Here is a tiny trained network, its code and every weight. The questions are about switching its units off for an input and a target symbol, where a switched-off unit gives its printed mean instead of its output.

import numpy as np


def w(rows, s, z=0):
    codes = np.array(rows[::2]) - 128.0
    scale = np.full(codes.shape[1], s)
    scale[-1] = z or s
    return codes * scale


def f(y):
    return np.maximum(y, 0)


def softmax(a):
    e = np.exp(a - a.max(-1, keepdims=True))
    return e / e.sum(-1, keepdims=True)


def log_softmax(a):
    a = a - a.max(-1, keepdims=True)
    return a - np.log(np.exp(a).sum(-1, keepdims=True))


def net(x, mask):
    ids = ['αγδεξπστφψ'.index(c) for c in x.split()]
    T = len(ids)
    res = E[ids] + P[:T]
    r = res
    for j in range(2):
        rows = slice(2 * j, 2 * j + 2)
        q, k, v = (r @ M[0][rows].T for M in (Q, K, V))
        z = softmax(np.where(np.tri(T) > 0, q @ k.T / 2**0.5, -1e9)) @ v
        o = O[0][rows]
        res = res + np.where(mask[j], z, o[:, -1]) @ o[:, :-1]
    y = f(res @ A[0][:, :-1].T + A[0][:, -1])
    res = res + np.where(mask[2:18], y, B[0][:, -1]) @ B[0][:, :-1]
    return log_softmax(res[-1] @ U[:, :-1].T + U[:, -1])


Q, K, V, O, A, B = {}, {}, {}, {}, {}, {}
E = w([
[186,170,146,214],'α',
[138,115,85,103],'γ',
[144,119,87,107],'δ',
[158,130,87,115],'ε',
[69,121,177,89],'ξ',
[211,200,153,181],'π',
[169,149,117,79],'σ',
[86,128,65,162],'τ',
[5,132,188,148],'φ',
[99,191,218,119],'ψ',
],0.023)
P = w([
[152,8,213,246],'0',
[151,107,182,183],'1',
[142,123,173,178],'2',
[138,122,145,154],'3',
[138,135,137,141],'4',
[128,141,121,134],'5',
[131,154,114,124],'6',
[122,162,105,110],'7',
[117,171,97,101],'8',
[112,182,88,93],'9',
[105,195,89,81],'10',
[97,208,78,76],'11',
[96,219,71,84],'12',
[121,151,113,140],'13',
],0.012)
Q[0] = w([
[122,156,64,100],'h0',
[153,107,44,12],'h0',
[164,97,2,57],'h1',
[102,179,213,126],'h1',
],0.016)
K[0] = w([
[89,167,118,63],'h0',
[60,254,61,104],'h0',
[92,199,96,120],'h1',
[152,13,139,194],'h1',
],0.013)
V[0] = w([
[152,79,62,8],'h0',
[104,86,197,91],'h0',
[218,176,151,90],'h1',
[73,119,198,48],'h1',
],0.011)
O[0] = w([
[168,62,153,154,2],'h0',
[184,117,128,13,154],'h0',
[174,118,246,151,106],'h1',
[150,155,144,52,110],'h1',
],0.014,0.0053)
A[0] = w([
[216,50,112,117,146],'n0',
[216,95,93,135,131],'n1',
[50,143,86,226,72],'n2',
[104,23,107,111,170],'n3',
[126,173,96,62,189],'n4',
[195,111,93,140,64],'n5',
[141,147,217,115,254],'n6',
[87,116,88,227,140],'n7',
[246,190,30,180,63],'n8',
[74,111,156,145,39],'n9',
[50,140,104,120,244],'n10',
[41,109,131,63,59],'n11',
[56,129,174,119,80],'n12',
[132,100,254,206,245],'n13',
[182,153,138,184,2],'n14',
[225,122,116,184,175],'n15',
],0.0096,0.0048)
B[0] = w([
[94,147,172,84,164],'n0',
[156,91,152,83,161],'n1',
[120,146,136,118,228],'n2',
[62,140,163,177,148],'n3',
[75,124,111,189,254],'n4',
[72,160,232,38,142],'n5',
[194,187,94,148,195],'n6',
[101,119,119,176,217],'n7',
[85,2,156,108,202],'n8',
[116,57,171,116,143],'n9',
[205,114,114,97,233],'n10',
[146,75,182,163,196],'n11',
[177,107,113,105,159],'n12',
[180,158,139,102,221],'n13',
[87,113,194,123,152],'n14',
[163,110,129,120,187],'n15',
],0.0091,0.013)
U = w([
[63,189,176,155,8],'α',
[91,116,167,134,49],'γ',
[100,121,167,142,97],'δ',
[125,129,156,163,91],'ε',
[82,137,167,70,12],'ξ',
[124,190,163,168,68],'π',
[194,133,126,127,171],'σ',
[211,129,36,211,238],'τ',
[176,137,39,115,121],'φ',
[145,244,81,139,253],'ψ',
],0.011,0.0032)

Each question gives the input, a string of symbols that net reads in full, and the target symbol t.
The units are the heads (2 rows each of Q, K, V and O) and the neurons (one row each of A and B). Each row of codes is followed by its name. A weight is (code - 128) times the scale printed after its matrix; where a second scale follows, it is the last column's (O, A, B and U).
mask holds one flag per unit, heads first, then neurons. A switched-off unit (its flag False) gives its mean, the last column of its rows in O or B, instead of its output. The means were averaged over made-up inputs and are rounded, as every weight is.
A unit's drop is (log p(t) with every unit on - log p(t) with that unit switched off) / (log p(t) with every unit on - log p(t) with every unit switched off).
The circuit of an input: a set's keep is (log p(t) with only the set's units on - log p(t) with every unit switched off) / (log p(t) with every unit on - log p(t) with every unit switched off). Starting from the 12 units with the biggest drops (on a tie, the unit counted first), units are removed one at a time, each time the one whose removal leaves the highest keep (on an exact tie, the one counted first), for as long as the keep stays at least 0.8.
units of the circuit, in order: the units of the circuit, biggest drop first
top k neurons: the k neurons with the biggest drops, biggest first
heads that matter: for each layer, one digit per head in row order, 1 if its drop is at least 0.15 and else 0, layers parted by /
input φ φ γ τ π, target φ: heads that matter	01
input φ σ δ π ξ ψ τ, target ψ: heads that matter	01
input φ α π α π σ τ σ α ξ, target φ: top neuron	[n10]
input α σ σ γ, target σ: units of the circuit, in order	[h1; n13; n4]
input γ γ τ δ ξ δ σ π φ ε γ ε φ π, target γ: heads that matter	01
input ξ α α ε γ φ, target ξ: heads that matter	11
input σ σ φ ψ α, target σ: units of the circuit, in order	[h1; h0; n13; n4]
input ξ ξ σ γ δ α σ σ τ γ τ τ ε, target τ: heads that matter	11
input σ δ γ ψ ψ γ α ξ δ α π σ, target σ: units of the circuit, in order	[h0; h1; n13]
input ψ τ γ γ τ δ δ π φ σ τ φ, target ψ: units of the circuit, in order	[h0; n8]
input ψ φ ξ σ δ δ τ δ τ σ τ σ δ, target τ: heads that matter	10
input δ ε δ τ γ, target τ: units of the circuit, in order	[h0; h1]
input τ α δ α ε π ψ σ σ τ ξ, target τ: heads that matter	01
input α ψ γ α τ ε ξ τ π, target α: units of the circuit, in order	[h0; n8; h1]
input σ ξ σ φ τ, target φ: units of the circuit, in order	[h0; h1]
input τ γ α σ σ ε γ ψ φ α π, target τ: units of the circuit, in order	[h1]
input τ π σ τ π γ σ φ σ α τ, target τ: units of the circuit, in order	[n10; h0]
input δ ψ ε σ α ε ξ σ ξ α α α ξ ε, target ξ: heads that matter	10
input π ε σ γ δ ε π, target π: heads that matter	11
input π α γ π, target π: units of the circuit, in order	[h1; n14; n13]
input δ ξ φ ψ α ξ σ δ, target σ: units of the circuit, in order	[h1; h0]
input φ α α ξ τ δ δ ψ γ ε σ π σ φ, target φ: top 3 neurons	[n10; n11; n12]
